Below are the code and all the weights of a small trained network. Each question names an input and a class and asks about switching units off, where a switched-off unit gives its printed mean instead of its output.

import numpy as np


def w(rows, s, z=0):
    codes = np.array(rows[::2]) - 128.0
    scale = np.full(codes.shape[1], s)
    scale[-1] = z or s
    return codes * scale


def f(y):
    return y / 2 * (1 + np.tanh(0.7978845608 * (y + 0.044715 * y**3)))


def log_softmax(a):
    a = a - a.max(-1, keepdims=True)
    return a - np.log(np.exp(a).sum(-1, keepdims=True))


def net(x, mask):
    res = np.array(x, float).reshape(1, 5) / 4 @ E
    y = f(res @ A[0][:, :-1].T + A[0][:, -1])
    res = res + np.where(mask, y, B[0][:, -1]) @ B[0][:, :-1]
    return log_softmax(res[-1] @ U[:, :-1].T + U[:, -1])


A, B = {}, {}
E = w([
[7,138,29],'x0',
[185,245,75],'x1',
[129,127,128],'x2',
[128,127,128],'x3',
[35,198,254],'x4',
],0.0097)
A[0] = w([
[236,146,126,128],'n1',
[124,97,55,121],'n2',
[126,233,102,1],'n3',
[132,3,160,100],'n4',
[108,202,137,124],'n5',
[40,106,147,100],'n6',
[114,158,71,72],'n7',
[183,105,230,37],'n8',
[188,108,199,171],'n9',
[81,128,150,155],'n10',
[116,195,184,33],'n11',
[145,34,37,59],'n12',
[171,145,104,124],'n13',
],0.019,0.013)
B[0] = w([
[156,2,114,234],'n1',
[166,210,117,210],'n2',
[64,195,189,171],'n3',
[153,193,78,226],'n4',
[140,181,112,194],'n5',
[114,42,175,205],'n6',
[156,155,69,166],'n7',
[73,171,184,221],'n8',
[137,207,92,252],'n9',
[116,110,168,193],'n10',
[168,157,42,185],'n11',
[73,172,171,243],'n12',
[162,54,103,170],'n13',
],0.033,0.014)
U = w([
[168,190,8,65],'0',
[22,196,196,254],'1',
[116,38,166,49],'2',
],0.011,0.0051)

Each question gives the input, the list of numbers given to net, and the class t.
The units are the neurons (one row each of A and B). Each row of codes is followed by its name. A weight is (code - 128) times the scale printed after its matrix; where a second scale follows, it is the last column's (A, B and U).
mask holds one flag per neuron, in row order. A switched-off neuron (its flag False) gives its mean, the last column of its row in B, instead of its output. The means were averaged over made-up inputs and are rounded, as every weight is.
A unit's drop is (log p(t) with every unit on - log p(t) with that unit switched off) / (log p(t) with every unit on - log p(t) with every unit switched off).
The circuit of an input: a set's keep is (log p(t) with only the set's units on - log p(t) with every unit switched off) / (log p(t) with every unit on - log p(t) with every unit switched off). Starting from the 12 units with the biggest drops (on a tie, the unit counted first), units are removed one at a time, each time the one whose removal leaves the highest keep (on an exact tie, the one counted first), for as long as the keep stays at least 0.8.
units of the circuit, in order: the units of the circuit, biggest drop first
k most important neurons: the k neurons with the biggest drops, biggest first
drop when u is switched off: that unit's drop, to one decimal
input [-8,-8,-4,6,0], class 0: 3 most important neurons => (n4, n9, n12)
input [-2,3,4,2,0], class 2: 3 most important neurons => (n4, n2, n11)
input [6,8,4,5,2], class 1: units of the circuit, in order => (n3)
input [0,1,0,1,-7], class 2: units of the circuit, in order => (n9, n1)
input [3,-3,-1,-3,-6], class 1: 2 most important neurons => (n12, n11)
input [-4,3,7,-4,8], class 0: 2 most important neurons => (n11, n12)
input [-2,6,7,-6,0], class 2: 2 most important neurons => (n1, n4)
input [-5,3,-3,-4,8], class 0: 2 most important neurons => (n11, n12)
input [3,-3,2,-5,-7], class 1: drop when n11 is switched off => 0.1
input [3,-7,0,-6,-7], class 1: drop when n12 is switched off => 7.6
input [-2,3,-4,-8,-5], class 2: drop when n1 is switched off => 0.2
input [-3,6,6,-2,5], class 0: drop when n11 is switched off => 2.6
